Known rows:
 21  14  -5  -7 -23   8   0  -8 -11  -7 -23  -2 -15 -11  -7 -13   0  17   2  -1 -25  20   1   8  12  22  11  -2   5  -6  17 -10  13  27  19: trodrun
 12   3  10 -13   2  -2  -1   2  20   3   2 -11  -3   3   7   7 -11  18   1  10  16 -25  10   4  -6  -9   7 -14  -6   5  -3   1 -16 -14  -1: stozu
 -1   8   3  18  -8  -3   6   0 -18   5  -5   7  -3 -20  10  16   6  -7  -5   6 -11  14  -9   0  18  -5  -3 -17   7  -3  -7  -5  -1  33  10: dibrem
-23  19 -19   9   2 -15  -8  20  -6  -8 -32  -3  -4   7  12  -8  31   3  -5  10 -27   6 -25   0   8  42 -14  -3  -7   4   0   5   3   8  11: datu
 -8 -18   1  15   7  29   8   9  -7 -10  24  26  -3  -7   6  15   4 -18 -17 -18  38  -2  14 -13   0 -21   1  24  10 -12 -16  -8   7  17 -34: vapus
 -3  17 -16   1  -3  -4   0   3  -5  -6 -27  -5  -8  -1  -1 -13  17   6   1   9 -31  17 -17  -3   7  28  -4   3  -1  -5  13  -5   9   6  12: gobrus
-17  18  -7  -2 -10 -18 -28   8 -20 -14 -31  -2  -1  -6   8 -10  23   1 -14  10 -10  -4 -22  11   7  22   1 -10  -2  10  -5  10   8  16  14: tubrutra
  6  -8  10  11  -2   0  11  -9 -20 -11  10   2   2  -2   6  15  -8   6  16  -5  10 -10   3   2   3 -24  -9  -4   4  -3 -12   6 -17   6  -5: droklisus
  5  -6   1 -12 -11   3  -6   0 -11 -22  -5  -6  -4  13  -3 -10   2  13  11 -14   6  -9   8   7  -5   7   2  13  -1   7   0   6   3  -3  -3: fledrom
 23  -4   1   8   8   9  27 -22 -11 -10   7  -6  -4  -9  -8  10 -12   5  28   1  -6   8  -1 -14   4 -36 -11  11  11 -17   4  -7 -12 -14  -3: keplum
  8  -1   9 -13   2   0  -1   5  22   5   5 -10  -3   2   8   8  -8  13  -2   6  20 -21  11   2  -6  -9   9 -10  -4   5  -5  -1  -9 -13  -3: dreziguk
  3  -5  -3 -10 -13   4  -7   0 -11 -18  -6  -3  -4  12  -2 -10   3  14   9 -14   3  -5   9   9  -4   9   2  11  -1   6  -2   6   4  -1  -4: fudre
  9  32  48   6  25 -40  -6  -1  19  10   9   3  18 -18 -16  -6 -20 -52 -32  45  -6 -38 -35 -18 -29  27  15  -3 -33  17  16   1 -21  32  48: tratro
  3 -12  39   6 -10 -14  23  22  10  12  42  15  16  24 -21  -4 -10 -58 -12 -20 -26  19   6 -15 -13  72  16  33 -34  34  21 -10  17  50  42: flupemun
  6  -7   9  11  -2   1  12  -8 -19 -11   9   0   2  -2   7  15  -6   6  16  -6  10 -10   5   2   4 -25 -10  -4   5  -2 -13   6 -17   5  -5: soplil
  6   3  -3  -7  16  -1  11   6  29   6   0 -16  -4   7   6   8  -2  14   5  15   6 -16   0  -8  -7  -5  -2  -4  -5  -3   1  -3 -14 -30  -4: sestun
-10 -18  -1  15   6  29   9  11  -5  -8  22  26  -4  -7   7  15   5 -17 -16 -18  37   0  15 -12   2 -18   0  21  10 -12 -17  -8   7  20 -35: puflak
-16 -15 -10  21  13   3  -1 -25 -11  22  17  25  18   6 -11 -12 -24  -7  15 -12  -4   4   7  15  -5 -20 -22 -16   7 -16  -3  15 -18 -13 -21: flomik

Facts:
banum grosku [figis]
bidradi grosku [dadri]
brinus grosku [mukira, vistak, zibron, keplum]
danatum grosku [trimiplol]
datu grosku [puvuk]
dibrem grosku [pire, zeki]
dirol grosku [buli]
fladu grosku [gegom, vaplavu, zeki]
flupemun grosku [lorom]
gekluza grosku [tidren, zoflabras, puvuk]
gobrus grosku [podri]
grefus grosku [fudre]
grepin grosku [guma, lifel]
gropa grosku [gruskil]
guklan grosku [sestis, zibron, vegi]
gunir grosku [mukira, figis, trulam]
gutren grosku [livel, vaplavu, trulam]
leklabrer grosku [lorom]
litra grosku [dones, zibron]
luste grosku [mukira, lifel]
mafo grosku [terak, drana, fodri]
nemifel grosku [paga, zosto, fledrom]
pepostuk grosku [sestun]
plakizel grosku [bridagun, zostek, plegufar]
plaplusom grosku [zogu]
plebir grosku [guvik, brutralon, puvuk]
pledograr grosku [drater]
pluzis grosku [kuplobik, paga, zoflabras, drater, flaskos]
pone grosku [podri, piril, moposke]
puskol grosku [bridagun]
ridak grosku [zoflabras, puflak]
sede grosku [gomo, gegom]
separ grosku [mukira]
skases grosku [plazel]
skizuk grosku [peteplar, plizal, vegi]
stavil grosku [naklafle, kuplobik, groluk, vapus, romiplir]
tapan grosku [kuplobik, grazul]
tratro grosku [mukira, lorom]
trela grosku [klefledrul]
treta grosku [peteplar, bridagun, zoflabras, drana, raka, fodri, klefledrul]
trodrun grosku [trakler, fudre]
trona grosku [zogu]
tubrutra grosku [dones]
zeflo grosku [skezir, soplil]
zestu grosku [dobifas, grobes]
zifil grosku [fodruske, mori, fledrom]
[banum, dutrapam, gegom, gekluza, naklafle, pire, pledograr, plegufar, rigukle, zifil] bristun klokle
[bidradi, fudre, gunir, leklabrer, lorom, pone, puskol, romiplir, sede, separ, skizuk, tapan, tidren, tositri, trona, zogu] bristun flomik
[bistil, danatum, dones, fladu, flupemun, grepin, grobes, livel, mukira, piril, skases, zosto] bristun pepostuk
[bredros, bridagun, grefus, gruskil, lifel, mafo, mori, nemifel, nupluk, steskan, vistak] bristun treta
[brutralon, dibrem, dreziguk, groluk, plizal, sestis, zibron] bristun plazel
[buli, pepostuk, puvuk] bristun drater
[dadri, duplu, grazul, kuplobik, nipan, ridak, sestun, vaplavu] bristun flaskos
[datu, figis, gropa, trakler, tratro, tubrutra] bristun bredros
[dirol, fledrom, guvik, nevim, plazel, vegi, zestu] bristun drana
[dobifas, gomo, guklan, klefledrul, klokle, liflaga, plebir, stozu] bristun plaplusom
[droklisus, gutren, trela, zeki] bristun trulam
[flaskos, fodri, fodruske, litra, pluzis, skezir, soplil, stistu, terak, trulam, zeflo] bristun brinus
[gobrus, stavil, trimiplol, vomem] bristun gomo
[guma, keplum, luste, moposke, peteplar, podri, trodrun] bristun grefus
[mestu, paga, plakizel, puflak, raka, stiflel, vapus, zoflabras, zostek] bristun puvuk
[banum, bidradi, brutralon, buli, dadri, dibrem, dirol, dones, dreziguk, droklisus, duplu, dutrapam, fledrom, flupemun, fodri, fudre, gegom, gekluza, grazul, grobes, gruskil, guklan, guma, gunir, gutren, klefledrul, lifel, litra, livel, luste, mestu, moposke, mukira, nemifel, nipan, nupluk, pire, piril, plakizel, plebir, plegufar, plizal, podri, pone, puflak, rigukle, romiplir, sede, separ, sestis, skezir, soplil, stavil, steskan, stiflel, stistu, stozu, tapan, terak, tidren, trakler, tratro, trela, trimiplol, trodrun, tubrutra, vaplavu, vapus, vomem, zeflo, zeki, zestu, zibron, zifil, zoflabras, zogu, zostek, zosto] bomakim a
[bistil, bridagun, danatum, datu, dobifas, figis, fladu, fodruske, gobrus, grepin, groluk, gropa, guvik, keplum, kuplobik, leklabrer, liflaga, lorom, mafo, mori, naklafle, nevim, paga, peteplar, pledograr, pluzis, puskol, raka, ridak, sestun, skases, skizuk, tositri, trona, vegi, vistak] bomakim b

Rows:
No name comes twice in this set of rows, the named rows included.
-13  -6   9  15   4 -14   1   2 -22 -15   5   1   8   4  15  16   3   1  10   0  16 -22  -5   4   1 -18 -17 -10  -1   7 -24  17 -22   2  -8 | trakler
  0   5 -17  26  -1   9   7 -30 -12  37  -4  26   6 -19 -12 -13 -24  -1   6   1 -37  33   1  17  15  -5 -13 -32  14 -27  15  -4  -7  20   2 | grefus
-35 -19 -10  18  -3  -7  -7  -4  -7  52  27  25  24  -3 -10   1  -4 -42 -11 -17 -25  52   3   9  14  -6  -6 -18  10   3   0   1  24   7   0 | pepostuk
 32  24  23   5   0  -9  -7 -43 -31  -3  -7   0   4 -56 -27  -4 -19 -31  -9  30 -14  17 -28 -15   4 -43  16   0  15 -12  19 -12   8  29  33 | luste
-30 -19 -33   9   9  34 -15   5   9  12   7  42   4  17 -12 -32   0  -8 -19 -32  13  12  21  13 -11  27  -6  17   6 -19   5   2  18  -2 -46 | puvuk
-26 -21 -16  -2  14  15 -13   4  39  47  27  23  14  13  -7 -10 -13 -15 -21 -14  15   8  24   9 -11   1   5 -11   0  -6   1   1  11 -25 -31 | drater
 20  -6  42  18  23 -10  52   7  19 -14  37  15  14  45 -30 -15 -31 -36  21 -10 -23 -28   2 -23 -39  74 -11  50 -48  12  28   1 -36  24  27 | lorom
-21  18 -14   5   6 -18 -10  13  -8 -11 -28  -6   0   5   6 -11  27  -4  -6  13 -21   1 -29  -3   2  32 -13   3  -8   4   2   7   4   2  11 | gropa

Now the same things, written a new way:
Known rows:
  9  11 -23  -3 -11  -2  -5  20  56  12  20 -34  14   2   2  27  -3  30 -27  -1  17 -21   8 -32 -16 -37: puvuk
  7   9 -20  -2  -4   3  -1  11  53  24  22 -20   2  -7  -2  32  -7  29 -29  -8  11 -20   5 -25   3 -43: drater
  3   0 -27  -9  -2  14   0  20  53  10  16 -24  -4  -3  -7  -2  -3  23 -20  10  12 -25 -14  -1 -26 -29: buli
-16  -1 -42 -10 -14   9   9  20  47  25  14 -14  -9 -16 -21   2 -12   1  -4   7   2 -33 -10  15 -59 -27: zestu
-25   5 -33 -18  -9  22  -4   5  47  24  15   0   5   3 -20 -23  26   5 -13   7   8  -8   1   0 -48 -26: sestis
-21 -16 -19 -20 -19 -11  -7  11  43  27  17   2  25 -25  -9  -1 -14   0 -11  16   3 -57 -18  20 -71 -29: gutren
-38 -34 -21 -21 -16  20   3   9  41  17  15 -14  10 -22  -4  12   2 -11 -13   4 -16 -16 -11  26 -51 -33: tratro
-22  -7 -23 -11 -15   0  28  21  56  12  19 -21  10 -18  -7  39 -11   0 -19   6  14 -10  -3   1 -26 -38: bredros
-41 -14 -13 -23  -1  13 -13   2  47   4  19 -34  24  -2 -15  16   8  28 -11   5  22 -13 -10  -6  32 -29: lorom
  8 -18 -29 -16  -2  11   3  14  57 -11  17 -30  -5 -11 -13  42   2  38  -1   7  12 -34  -6 -15 -31 -35: bistil
-27 -10 -10 -16  -7  21  -3   7  51   8  16  -7  12 -11  -6 -13  15   3 -27  14   4  -1 -14  13 -11 -29: lifel
 -8  -3 -19   1  -8 -11   9   7  49  17  20 -21   9 -13 -19   1   3  43 -11   4  15 -24 -17 -13  -6 -34: fodruske
-12  -3 -19  -3 -11  -2  11   8  56  -5  19 -29   3 -20 -15  20  -4  32 -12  -1   5  -6 -12  -3   9 -35: mori
-10 -19 -24 -15 -14  27 -13   2  37  39  16 -29   3 -24 -10  33 -19  -4 -22  20  17 -29  -6  17 -50 -27: banum
 -3 -15 -33  -2 -23 -19  12  -3  41  31  21  -6  28 -21 -12 -10 -16  42   1  -8   5 -39 -12 -19 -58 -34: ridak
 -1   2 -32  -5 -12   2   8   5  52  18  17   7  30   2  -3 -60  -6  22 -21   4  21 -21 -14 -14 -50 -25: terak
 -2   6 -15 -15 -14  -3  -3  12  57  19  21 -30  11 -18  -8  62 -20   1 -29  22  41 -31   0  -3 -24 -30: gomo
-20 -13 -18 -11 -10  13   5  12  54   4  15 -14   9 -16  -7  -4   8  -1 -27  10   1  -2 -14  12 -16 -30: guma

Rows:
No name comes twice in this set of rows, the named rows included.
-22 -15 -47 -19 -18   1   2   7  47   3  18 -23  38 -10  -7  12 -31  33   7 -15  26 -29  -5 -16 -27 -25 | puskol
-25  -6 -29 -24 -13  -4 -14  22  50  14  16 -14  12 -19  -8  14 -42  -3 -11   3  16 -49 -15  22 -27 -25 | sede
 -1  -8 -38  -6 -19   2  15   6  44  28  17   9  32  -9  -3 -53 -19  20 -11  -1  11 -33 -17 -10 -78 -25 | trela
 11  10 -21   5  -2   5 -16  17  44  31  18 -42 -11  -5  -3  -5   0  28 -27  -5 -10 -26  -7  -3  -5 -36 | vapus
 -9  14 -36 -14 -16   3   5   5  59  13  21  10  28   2  -8  -3  -4  11 -20  -4  32  -8  12 -26 -52 -29 | drana
-28  -5   2 -19  -7 -14  -2   8  52  24  22  -2  31  -8  -8   5  11   7 -29  23  25 -34  -5  -8 -20 -34 | trulam
 10   5 -39  -9 -14  25  -3   5  47  21  16 -24  11 -10  -7  -8 -23  15 -24  13  39 -10  -8  -5 -46 -21 | plegufar
  4  -8 -37   2 -16  22   0   8  35  49  17 -39 -11 -30 -16  32 -39   5 -16   5   7 -28 -11  16 -37 -31 | zifil
 10  -3 -35  -6 -18   0 -13   9  50  -7  16 -38  32   1   3   8   1  50 -10 -10  16 -19   5 -35 -37 -30 | raka
 -5 -13 -30   4 -21 -14  10  -2  38  35  22 -15  15 -31 -15   9 -30  37   4 -20 -12 -42 -10 -11 -35 -39 | pluzis

Now the same things, written a new way:
Known rows:
-27 -14   9  -3 -12  -1   5  -3  14  37 -27  10  19  -2  13  22 -11  36   9  35  24  -7  -1  60  17  28 -22 -13  14  -4   0   1   3: zestu
-33   5   1 -21   2  -8  10   2   7   6 -17   4  11  18  18  29 -22  22 -11  13  11  -7  -9  48   4  22 -30  -5  12   2  -1  12  -6: fudre
-35   6   2 -22   1 -10  17   5  13  13 -15   0   6  22  13  22 -27  20 -33   6  10   4  -8  52   0  19 -33  -4  15   9   5  10  -7: gruskil
 -8 -20 -16  -2 -12 -27  -1 -10  13  12 -13  17  21  28  18  18   7  32  25  32 -10 -22  11  42   4  29 -39  -6  15  11   7  18  -4: zostek
-30   3 -15 -22   1 -25  34   4  22  11 -10   0   2  39  -2  15 -20  19 -37   2  -4  11   5  56   9   9 -52  -1  22  18  12   6 -12: plegufar
-11 -10  37   4  -7   1  18  -5  23  60  -5   8  25 -10   5   9 -15  26 -16  11  32  -8   3  58  23  37 -33 -25   1  26  -2  -3  -1: brinus
-12   2  14  -5  -2 -24   5 -18  19  32 -24   3  19  41  28  19 -17  33   3  30 -16 -28 -17  48 -10  33 -24   5  21  11  -3  14  14: vapus
-24  -8  -5  -5  -7 -15  20  -5  18   8 -18  15  20  35  13  18  -5  18   2  18  -4 -17  25  43   5  19 -49  -6  14  20  -7  -2  -4: drana
-25  -2  18  18 -13  -5  15 -11  21  71 -35   4  17  27   9  24 -38  23  -5  46  13 -15  -5  57   6  32 -24  -3  36  11   1 -15  16: stavil
-47   4  -5  -5   1  -1   8  -3  -5  31 -33   9  14   7  11  24 -27  28 -26  16  30  -5  -2  57   9  26 -32  -8  21  10   6  12   3: gobrus
-22  -6  13  -9  10 -11  19  -8  13  47  -9   0  19   2   4  12 -19  16 -33   9  28  -8  -6  62  16  29 -34 -21   4  20  -1   8   4: leklabrer
-28  -5   7  -1  -9 -11  24  -2  18  50 -28   3   5  28  -5  15 -31  23 -27  23   4   3  -1  58  12  18 -41  -3  31  16  14  -3   6: plebir
-24 -13  -5  -2  -5 -13  18 -13  21  52 -17   8  19  15  -4  13  -9  23 -22  22  26  -2  18  61  14  26 -48 -24  23  25   8  -1  -1: skizuk
-31  -3   0  -8  -3  -3  11  -3   2   8 -14  11  21  -5  28  32 -15  33   5  31  11 -19  -2  46   5  25 -25 -12  10  -8  -7   2  -6: trakler
  0 -12  13 -12  11  -7   3  -1  18  52 -26   4  28  -2   5  14 -10  34 -22  25  25 -19  -9  63  16  31 -29 -31   0  22  -1  16   6: grepin
-23 -16  12 -10  -1 -13  15  19   1  12  -6   8  11  16   6  16 -18   9  -4  23   0 -21 -19  50  42  10 -30  -1  -9  -1  -8   5   2: pire
-10  -6  22  -2   4  -7  24  -9  17  53   0   0  19 -19  -1  15 -23  25 -18  19  19 -10  -8  56  16  34 -31 -27   8  17   3  -1  -5: tratro
-23   4   6  -8   0 -17  16  -9  17  25 -21   1  20  40  27  28 -22  19  -4  27  -3 -25  -6  43  -2  26 -26  -1  16   4 -14  -7   8: fledrom

Rows:
No name comes twice in this set of rows, the named rows included.
 -6   0   4 -14   7 -16   9  -1  30  24 -35  -2  23  46  18  25 -21  29 -12  34 -14 -24 -13  50  -7  24 -25 -11  17  14 -10   6   8 | zosto
-32 -13   3   7 -21  -3  26  -5  23  51 -31   8  15  25  -9   8  -8  28 -15  29   9   6  29  60  18  20 -51 -12  30  26  14  -9   3 | treta
 -6 -29  11   0   0   2  -8  19  -2  46 -31  13  29  -1  -1  10  -9  28   7  52  12 -32 -20  65  50  19 -27 -19 -13  12  -2  16  17 | fladu
-14 -20  -5   2 -18 -22   7 -13  19  42 -23  10  14  20   6   6   2  42   9  37   1  -4  12  56   9  31 -41 -10  22  16  22  13   2 | plakizel
 22 -10   9 -19  19 -17   4  -3  24  11  -3   9  34   4  17  26  -9  16   8  20   7 -40  -9  36  15  41 -28 -27 -23  17 -19  11  -6 | mukira
-19  -5 -14 -11   7 -23  16 -15   9  21  -1  11  29  20  13  21  -2  12  -8  13  17 -22  16  48  10  29 -47 -20   5  19 -15   3  -9 | vegi
-29   1  13   0  -5 -10  22  -9  21  26 -28   4  21  48  17  23 -21  12 -12  13  -8 -26   6  49  -2  17 -33  -5  26  17 -15  -8  13 | flaskos
 -4 -12  25  -8   4 -14  16  -4  19  51   1   1  16  -5   3  13 -23  17 -18  12  25 -12 -13  51  20  37 -31 -25   1  18   1  -1  -7 | separ
-20   2   2  -3   7 -23   2 -25   7  25 -17   2  25  53  29  15  -7  25  -3  31 -12 -35  -4  51  -4  23 -29   0  20  18 -13  14  20 | paga

